Here is a tiny trained network, its code and every weight. The questions are about switching its units off for an input and a target symbol, where a switched-off unit gives its printed mean instead of its output.

import numpy as np


def w(rows, s, z=0):
    codes = np.array(rows[::2]) - 128.0
    scale = np.full(codes.shape[1], s)
    scale[-1] = z or s
    return codes * scale


def norm(h):
    return h / np.sqrt((h * h).mean(-1, keepdims=True) + 1e-5)


def f(y):
    return np.maximum(y, 0)


def softmax(a):
    e = np.exp(a - a.max(-1, keepdims=True))
    return e / e.sum(-1, keepdims=True)


def log_softmax(a):
    a = a - a.max(-1, keepdims=True)
    return a - np.log(np.exp(a).sum(-1, keepdims=True))


def net(x, mask):
    ids = ['αεθτφψ'.index(c) for c in x.split()]
    T = len(ids)
    res = E[ids] + P[:T]
    r = norm(res)
    for j in range(3):
        rows = slice(3 * j, 3 * j + 3)
        q, k, v = (r @ M[0][rows].T for M in (Q, K, V))
        z = softmax(np.where(np.tri(T) > 0, q @ k.T / 3**0.5, -1e9)) @ v
        o = O[0][rows]
        res = res + np.where(mask[j], z, o[:, -1]) @ o[:, :-1]
    y = f(norm(res) @ A[0][:, :-1].T + A[0][:, -1])
    res = res + np.where(mask[3:15], y, B[0][:, -1]) @ B[0][:, :-1]
    return log_softmax(norm(res)[-1] @ U[:, :-1].T + U[:, -1])


Q, K, V, O, A, B = {}, {}, {}, {}, {}, {}
E = w([
[150,111,90,145,108],'α',
[152,148,164,169,166],'ε',
[107,106,143,150,243],'θ',
[115,160,5,99,90],'τ',
[48,60,141,119,141],'φ',
[26,108,127,190,124],'ψ',
],0.017)
P = w([
[126,69,113,175,92],'0',
[136,232,149,40,70],'1',
[81,64,173,78,68],'2',
[229,110,75,132,143],'3',
[143,230,145,35,65],'4',
[74,59,176,83,68],'5',
[254,116,57,132,139],'6',
[169,222,136,22,115],'7',
],0.008)
Q[0] = w([
[130,161,88,154,155],'head 0',
[160,125,200,171,94],'head 0',
[169,107,187,167,160],'head 0',
[157,117,106,118,27],'head 1',
[106,164,122,22,143],'head 1',
[216,125,175,167,153],'head 1',
[128,57,252,154,103],'head 2',
[146,174,123,13,195],'head 2',
[113,213,153,187,130],'head 2',
],0.017)
K[0] = w([
[132,141,57,136,142],'head 0',
[152,137,178,192,125],'head 0',
[89,98,158,176,136],'head 0',
[176,126,89,106,15],'head 1',
[141,157,98,45,208],'head 1',
[194,169,182,141,142],'head 1',
[108,48,232,173,141],'head 2',
[170,133,104,42,237],'head 2',
[140,247,133,195,146],'head 2',
],0.016)
V[0] = w([
[81,152,107,29,137],'head 0',
[28,189,189,75,108],'head 0',
[132,222,208,36,148],'head 0',
[250,112,197,165,169],'head 1',
[94,34,103,31,84],'head 1',
[214,95,152,129,148],'head 1',
[145,17,3,145,163],'head 2',
[109,200,155,118,127],'head 2',
[85,206,11,146,186],'head 2',
],0.0063)
O[0] = w([
[124,96,139,123,43,161],'head 0',
[159,153,88,65,86,157],'head 0',
[194,18,111,77,152,14],'head 0',
[63,179,151,112,30,143],'head 1',
[155,97,120,60,209,124],'head 1',
[93,151,134,99,112,126],'head 1',
[34,225,124,191,108,252],'head 2',
[189,49,151,94,118,88],'head 2',
[163,64,173,128,3,194],'head 2',
],0.0059,0.0022)
A[0] = w([
[204,176,184,128,176,128],'neuron 0',
[158,81,156,78,162,185],'neuron 1',
[100,119,142,204,87,163],'neuron 2',
[174,132,175,134,119,3],'neuron 3',
[224,154,181,163,95,89],'neuron 4',
[218,150,45,169,81,72],'neuron 5',
[110,84,95,190,193,156],'neuron 6',
[153,80,75,157,46,79],'neuron 7',
[137,52,177,157,105,63],'neuron 8',
[90,89,58,135,115,96],'neuron 9',
[215,160,126,209,167,57],'neuron 10',
[244,127,94,244,161,178],'neuron 11',
],0.011,0.0025)
B[0] = w([
[223,96,171,151,140,216],'neuron 0',
[60,184,165,158,127,215],'neuron 1',
[55,108,186,176,141,192],'neuron 2',
[147,102,43,106,159,148],'neuron 3',
[68,177,34,136,125,166],'neuron 4',
[101,84,251,151,64,179],'neuron 5',
[175,176,81,151,33,253],'neuron 6',
[89,156,63,215,211,167],'neuron 7',
[202,133,168,71,110,143],'neuron 8',
[199,114,157,60,177,183],'neuron 9',
[179,53,67,54,110,179],'neuron 10',
[160,233,49,26,149,202],'neuron 11',
],0.012,0.0063)
U = w([
[61,202,144,245,117,133],'α',
[206,188,77,102,125,247],'ε',
[206,168,255,179,194,40],'θ',
[59,133,182,41,161,91],'τ',
[132,52,99,189,199,68],'φ',
[146,53,182,163,25,95],'ψ',
],0.0083,0.0013)

Each question gives the input, a string of symbols that net reads in full, and the target symbol t.
The units are the heads (3 rows each of Q, K, V and O) and the neurons (one row each of A and B). Each row of codes is followed by its name. A weight is (code - 128) times the scale printed after its matrix; where a second scale follows, it is the last column's (O, A, B and U).
mask holds one flag per unit, heads first, then neurons. A switched-off unit (its flag False) gives its mean, the last column of its rows in O or B, instead of its output. The means were averaged over made-up inputs and are rounded, as every weight is.
A unit's drop is (log p(t) with every unit on - log p(t) with that unit switched off) / (log p(t) with every unit on - log p(t) with every unit switched off).
The circuit of an input: a set's keep is (log p(t) with only the set's units on - log p(t) with every unit switched off) / (log p(t) with every unit on - log p(t) with every unit switched off). Starting from the 12 units with the biggest drops (on a tie, the unit counted first), units are removed one at a time, each time the one whose removal leaves the highest keep (on an exact tie, the one counted first), for as long as the keep stays at least 0.8.
units of the circuit, in order: the units of the circuit, biggest drop first
unit that matters most: the unit with the biggest drop
top k neurons: the k neurons with the biggest drops, biggest first
which heads matter: for each layer, one digit per head in row order, 1 if its drop is at least 0.15 and else 0, layers parted by /
drop of u: that unit's drop, to one decimal
input θ φ θ α, target α: unit that matters most : head 1
input θ θ α ε τ, target ψ: units of the circuit, in order : (neuron 5; neuron 11; head 2)
input ψ θ α ε θ τ ψ, target ε: which heads matter : 010
input θ θ ε φ ψ, target τ: top 2 neurons : (neuron 0; neuron 6)
input φ ψ ε φ, target ε: which heads matter : 010
input θ θ ε θ θ ψ, target ψ: units of the circuit, in order : (head 1; neuron 8)
input θ θ τ φ, target α: which heads matter : 001
input φ θ θ θ α φ ε, target α: top 2 neurons : (neuron 2; neuron 4)
input θ θ φ φ α ε τ, target α: which heads matter : 101
input θ α θ, target α: units of the circuit, in order : (neuron 6; neuron 0)
input φ ε θ ε θ τ θ α, target α: top 3 neurons : (neuron 7; neuron 5; neuron 4)
input θ τ α θ ψ, target θ: which heads matter : 011
input φ τ τ φ, target ε: top 3 neurons : (neuron 6; neuron 9; neuron 1)
input φ φ θ, target α: unit that matters most : neuron 11
input θ θ ψ φ, target α: which heads matter : 101
input θ θ φ θ, target ε: which heads matter : 000
input θ θ θ θ, target ε: drop of neuron 11 : 0.2
input ε τ ψ, target ψ: drop of neuron 7 : 0.3
input ε θ φ α ε θ τ, target α: drop of neuron 7 : 0.8
input φ τ ε θ θ θ φ ψ, target τ: drop of neuron 0 : 0.6
